Here is a tiny trained network, its code and every weight. The questions are about switching its units off for an input and a target symbol, where a switched-off unit gives its printed mean instead of its output.

import numpy as np


def w(rows, s, z=0):
    codes = np.array(rows[::2]) - 128.0
    scale = np.full(codes.shape[1], s)
    scale[-1] = z or s
    return codes * scale


def f(y):
    return np.maximum(y, 0)


def softmax(a):
    e = np.exp(a - a.max(-1, keepdims=True))
    return e / e.sum(-1, keepdims=True)


def log_softmax(a):
    a = a - a.max(-1, keepdims=True)
    return a - np.log(np.exp(a).sum(-1, keepdims=True))


def net(x, mask):
    ids = ['Ωβεζθμψ'.index(c) for c in x.split()]
    T = len(ids)
    res = E[ids] + P[:T]
    r = res
    for j in range(3):
        rows = slice(2 * j, 2 * j + 2)
        q, k, v = (r @ M[0][rows].T for M in (Q, K, V))
        z = softmax(np.where(np.tri(T) > 0, q @ k.T / 2**0.5, -1e9)) @ v
        o = O[0][rows]
        res = res + np.where(mask[j], z, o[:, -1]) @ o[:, :-1]
    y = f(res @ A[0][:, :-1].T + A[0][:, -1])
    res = res + np.where(mask[3:19], y, B[0][:, -1]) @ B[0][:, :-1]
    return log_softmax(res[-1] @ U[:, :-1].T + U[:, -1])


Q, K, V, O, A, B = {}, {}, {}, {}, {}, {}
E = w([
[123,145,163,122,98,124,188,103],'Ω',
[96,115,149,187,194,150,99,151],'β',
[88,153,133,105,84,251,134,192],'ε',
[103,91,149,96,94,107,155,115],'ζ',
[138,109,124,154,124,226,85,117],'θ',
[98,120,104,161,72,111,151,71],'μ',
[160,130,131,54,50,173,135,118],'ψ',
],0.027)
P = w([
[76,31,24,91,184,164,214,254],'0',
[104,11,181,172,29,125,133,175],'1',
[131,107,194,194,19,191,143,157],'2',
[162,144,67,141,224,176,177,163],'3',
[184,122,75,47,97,124,138,141],'4',
[99,121,208,177,8,173,76,76],'5',
[128,156,168,151,109,174,120,116],'6',
[160,194,131,93,143,135,149,97],'7',
[155,232,130,144,108,187,137,80],'8',
[115,149,116,125,109,155,94,108],'9',
[136,137,135,128,38,150,86,59],'10',
],0.0089)
Q[0] = w([
[95,106,212,191,112,191,85,208],'h1',
[123,153,22,134,163,150,147,120],'h1',
[68,85,177,219,102,249,100,176],'h2',
[131,131,150,135,219,200,141,198],'h2',
[104,80,182,217,23,139,80,124],'h3',
[100,83,147,191,195,255,133,188],'h3',
],0.008)
K[0] = w([
[141,86,55,123,155,115,160,151],'h1',
[117,96,130,149,114,88,132,162],'h1',
[145,77,7,113,192,163,222,107],'h2',
[83,61,119,104,120,150,158,171],'h2',
[124,202,79,149,165,141,166,123],'h3',
[114,43,78,100,145,105,168,191],'h3',
],0.012)
V[0] = w([
[211,144,68,58,125,158,89,161],'h1',
[46,88,108,140,122,130,159,186],'h1',
[133,209,103,200,226,166,98,102],'h2',
[114,52,70,130,149,135,50,72],'h2',
[126,124,1,186,97,134,151,99],'h3',
[44,164,127,95,169,156,187,189],'h3',
],0.0095)
O[0] = w([
[217,161,103,154,221,112,177,100,127],'h1',
[99,143,112,63,109,104,102,130,224],'h1',
[129,120,145,102,127,130,110,200,12],'h2',
[79,165,2,137,142,101,178,154,90],'h2',
[116,164,190,152,142,64,112,178,152],'h3',
[91,147,152,88,172,144,158,120,226],'h3',
],0.013,0.011)
A[0] = w([
[116,82,61,141,152,239,42,194,129],'n1',
[79,113,107,102,52,141,254,172,241],'n2',
[123,90,25,224,189,177,21,26,114],'n3',
[140,83,225,159,108,180,57,81,117],'n4',
[101,167,111,137,105,127,145,12,200],'n5',
[153,183,185,162,65,19,168,23,132],'n6',
[121,192,199,164,158,192,24,213,109],'n7',
[157,142,137,57,27,91,121,136,101],'n8',
[183,115,191,195,200,179,205,86,136],'n9',
[136,24,149,93,120,143,48,238,243],'n10',
[200,9,115,126,23,148,200,145,205],'n11',
[78,219,2,232,108,152,56,233,132],'n12',
[213,170,120,146,89,72,179,159,98],'n13',
[95,69,120,118,127,75,224,129,129],'n14',
[171,130,88,96,72,195,197,161,251],'n15',
[121,154,128,141,189,225,57,143,142],'n16',
],0.007,0.0026)
B[0] = w([
[197,156,146,109,180,30,122,117,151],'n1',
[132,122,184,222,135,135,127,189,215],'n2',
[170,218,174,143,144,107,175,91,162],'n3',
[166,31,127,130,139,120,126,147,217],'n4',
[77,132,87,117,152,56,47,131,246],'n5',
[201,104,53,48,140,88,103,206,237],'n6',
[188,46,2,114,18,74,153,221,172],'n7',
[204,135,173,69,70,38,109,113,196],'n8',
[80,125,115,120,146,166,159,75,198],'n9',
[167,249,152,171,121,88,144,118,154],'n10',
[159,65,218,103,119,116,194,119,187],'n11',
[72,104,95,53,117,220,222,91,161],'n12',
[152,35,122,173,199,175,52,170,140],'n13',
[138,128,109,233,147,146,126,126,159],'n14',
[173,156,95,186,90,143,127,62,186],'n15',
[186,138,154,201,179,128,122,195,179],'n16',
],0.0066,0.014)
U = w([
[200,107,148,254,148,142,103,208,195],'Ω',
[164,190,106,114,151,72,43,210,79],'β',
[104,110,210,65,160,185,137,153,63],'ε',
[72,214,148,17,141,136,50,101,124],'ζ',
[148,83,61,129,140,143,185,144,38],'θ',
[72,113,55,93,64,100,96,118,195],'μ',
[137,195,214,194,124,120,171,119,247],'ψ',
],0.0078,0.0013)

Each question gives the input, a string of symbols that net reads in full, and the target symbol t.
The units are the heads (2 rows each of Q, K, V and O) and the neurons (one row each of A and B). Each row of codes is followed by its name. A weight is (code - 128) times the scale printed after its matrix; where a second scale follows, it is the last column's (O, A, B and U).
mask holds one flag per unit, heads first, then neurons. A switched-off unit (its flag False) gives its mean, the last column of its rows in O or B, instead of its output. The means were averaged over made-up inputs and are rounded, as every weight is.
A unit's drop is (log p(t) with every unit on - log p(t) with that unit switched off) / (log p(t) with every unit on - log p(t) with every unit switched off).
The circuit of an input: a set's keep is (log p(t) with only the set's units on - log p(t) with every unit switched off) / (log p(t) with every unit on - log p(t) with every unit switched off). Starting from the 12 units with the biggest drops (on a tie, the unit counted first), units are removed one at a time, each time the one whose removal leaves the highest keep (on an exact tie, the one counted first), for as long as the keep stays at least 0.8.
units of the circuit, in order: the units of the circuit, biggest drop first
top k neurons: the k neurons with the biggest drops, biggest first
heads that matter: for each layer, one digit per head in row order, 1 if its drop is at least 0.15 and else 0, layers parted by /
input ψ ζ ζ β β θ θ, target ψ: top 2 neurons : [n3; n16]
input ζ Ω ζ ζ Ω ε θ, target ζ: heads that matter : 110
input ε ψ μ, target β: heads that matter : 000
input Ω μ Ω ε ψ, target ε: heads that matter : 110
input ε ζ Ω ε β, target ε: units of the circuit, in order : [h3; h2]
input μ ζ ζ ψ, target μ: heads that matter : 111
input θ θ ζ Ω ζ μ θ ψ ψ β β, target θ: units of the circuit, in order : [h2; n12]
input θ ζ β β μ ε μ ζ ζ β, target θ: units of the circuit, in order : [n12; h2]
input μ β Ω, target β: units of the circuit, in order : [h3; n6]
input β ψ μ θ Ω β μ θ, target β: units of the circuit, in order : [h2]
input ψ ζ ζ, target θ: units of the circuit, in order : [h1; n6; h2]
input Ω ζ β ζ β Ω, target μ: units of the circuit, in order : [h3; h1]
input Ω Ω ψ β Ω μ ε ζ θ ψ Ω, target Ω: units of the circuit, in order : [h1; h3]
input β μ Ω ψ ε ψ ε, target β: units of the circuit, in order : [n1; h2]
input ζ ζ ψ ψ μ Ω, target θ: units of the circuit, in order : [h1; n9; n6]
input μ ζ ψ ε ε, target μ: units of the circuit, in order : [n7; h1]
input Ω ψ Ω θ ε, target Ω: heads that matter : 010
input μ ζ θ β ζ ζ ζ, target ψ: heads that matter : 110
input μ β ψ θ ζ β ψ ζ β, target μ: heads that matter : 111
input ψ μ ζ, target θ: top 2 neurons : [n9; n6]
input β Ω ε Ω μ β ε μ μ θ ζ, target β: heads that matter : 001
